Below is a small trained network, with its code and all its weights. Each question gives an input and a class and asks what happens when units are switched off, that is, made to give their printed mean instead of their output.

import numpy as np


def w(rows, s, z=0):
    codes = np.array(rows[::2]) - 128.0
    scale = np.full(codes.shape[1], s)
    scale[-1] = z or s
    return codes * scale


def norm(h):
    return h / np.sqrt((h * h).mean(-1, keepdims=True) + 1e-5)


def f(y):
    return np.maximum(y, 0)


def log_softmax(a):
    a = a - a.max(-1, keepdims=True)
    return a - np.log(np.exp(a).sum(-1, keepdims=True))


def net(x, mask):
    res = np.array(x, float).reshape(1, 7) / 4 @ E
    u = 0
    for l in range(2):
        y = f(norm(res) @ A[l][:, :-1].T + A[l][:, -1])
        res = res + np.where(mask[u : u + 5], y, B[l][:, -1]) @ B[l][:, :-1]
        u += 5
    return log_softmax(norm(res)[-1] @ U[:, :-1].T + U[:, -1])


A, B = {}, {}
E = w([
[229,135,161,66,110,202,226,132,138,95,225,162],'x0',
[149,144,77,108,160,166,132,97,167,109,124,41],'x1',
[72,159,69,170,115,88,77,133,143,101,53,66],'x2',
[175,178,136,151,149,142,94,133,132,111,129,70],'x3',
[126,134,137,129,88,100,129,152,148,81,83,82],'x4',
[157,191,171,136,82,65,99,176,95,64,95,189],'x5',
[218,203,56,141,131,142,63,172,255,59,69,79],'x6',
],0.011)
A[0] = w([
[165,125,91,112,140,184,131,98,196,142,123,42,35],'L0N0',
[214,146,169,126,133,122,162,132,128,105,141,196,33],'L0N1',
[7,82,145,140,143,90,170,111,73,164,146,185,31],'L0N2',
[85,173,97,175,130,25,77,139,134,120,18,95,12],'L0N3',
[135,160,108,124,149,115,164,115,164,132,145,78,4],'L0N4',
],0.011,0.0044)
B[0] = w([
[94,127,72,167,236,129,193,140,166,127,128,64,189],'L0N0',
[195,177,189,81,104,179,130,121,143,66,186,161,187],'L0N1',
[117,69,132,210,74,79,212,118,77,179,118,138,229],'L0N2',
[77,165,114,29,84,85,2,156,171,74,81,141,247],'L0N3',
[129,120,83,132,160,108,129,125,136,143,147,151,146],'L0N4',
],0.012,0.013)
A[1] = w([
[82,203,140,103,103,67,19,101,108,135,95,99,46],'L1N0',
[164,106,101,211,196,221,169,81,166,113,82,113,2],'L1N1',
[51,1,211,173,96,86,153,87,15,185,131,134,23],'L1N2',
[151,183,127,106,129,89,35,122,186,130,62,65,144],'L1N3',
[193,161,205,98,104,155,196,107,120,94,225,223,93],'L1N4',
],0.0088,0.002)
B[1] = w([
[93,39,154,172,176,204,58,138,138,77,59,172,215],'L1N0',
[122,138,138,145,128,125,194,247,2,134,226,43,162],'L1N1',
[162,44,68,132,171,18,181,97,81,232,33,145,247],'L1N2',
[45,118,139,177,157,130,156,122,94,2,161,166,222],'L1N3',
[154,191,157,101,53,163,22,133,176,176,87,139,238],'L1N4',
],0.0099,0.013)
U = w([
[191,215,209,82,80,175,101,145,164,130,176,160,42],'0',
[35,126,125,134,147,91,27,148,167,19,84,142,87],'1',
[113,48,139,142,117,57,166,97,102,254,109,165,251],'2',
[117,164,61,142,206,136,188,165,154,108,215,27,52],'3',
],0.014,0.0017)

Each question gives the input, the list of numbers given to net, and the class t.
The units are the neurons (one row each of A and B). Each row of codes is followed by its name. A weight is (code - 128) times the scale printed after its matrix; where a second scale follows, it is the last column's (A, B and U).
mask holds one flag per neuron, layer by layer. A switched-off neuron (its flag False) gives its mean, the last column of its row in B, instead of its output. The means were averaged over made-up inputs and are rounded, as every weight is.
A unit's drop is (log p(t) with every unit on - log p(t) with that unit switched off) / (log p(t) with every unit on - log p(t) with every unit switched off).
The circuit of an input: a set's keep is (log p(t) with only the set's units on - log p(t) with every unit switched off) / (log p(t) with every unit on - log p(t) with every unit switched off). Starting from all 10 units, units are removed one at a time, each time the one whose removal leaves the highest keep (on an exact tie, the one counted first), for as long as the keep stays at least 0.8.
units of the circuit, in order: the units of the circuit, biggest drop first
k most important neurons: the k neurons with the biggest drops, biggest first
k most important neurons of layer l: the k neurons of layer l with the biggest drops, biggest first
drop when u is switched off: that unit's drop, to one decimal
input [5,-7,-8,1,6,4,-6], class 0: units of the circuit, in order : (L0N1)
input [3,4,2,-8,6,6,-2], class 0: 2 most important neurons : (L0N3 L0N2)
input [-5,8,6,7,-8,-7,3], class 3: 2 most important neurons of layer 1 : (L1N1 L1N4)
input [7,6,-1,3,-2,-2,-4], class 3: 2 most important neurons : (L0N0 L0N3)
input [4,-8,1,6,6,-1,6], class 0: units of the circuit, in order : (L0N3 L1N0)
input [8,-5,1,3,7,1,-7], class 0: 2 most important neurons : (L0N1 L1N4)
input [0,2,2,-1,2,6,-4], class 2: 2 most important neurons : (L0N2 L1N2)
input [2,-3,5,6,2,-5,2], class 3: drop when L0N0 is switched off : 1.0
input [-1,8,-4,-2,0,-6,-3], class 3: drop when L0N0 is switched off : 0.3
input [-1,-2,-7,-1,-4,3,1], class 0: drop when L0N1 is switched off : 0.1
input [-4,1,1,0,-1,6,-6], class 2: drop when L0N2 is switched off : 1.1
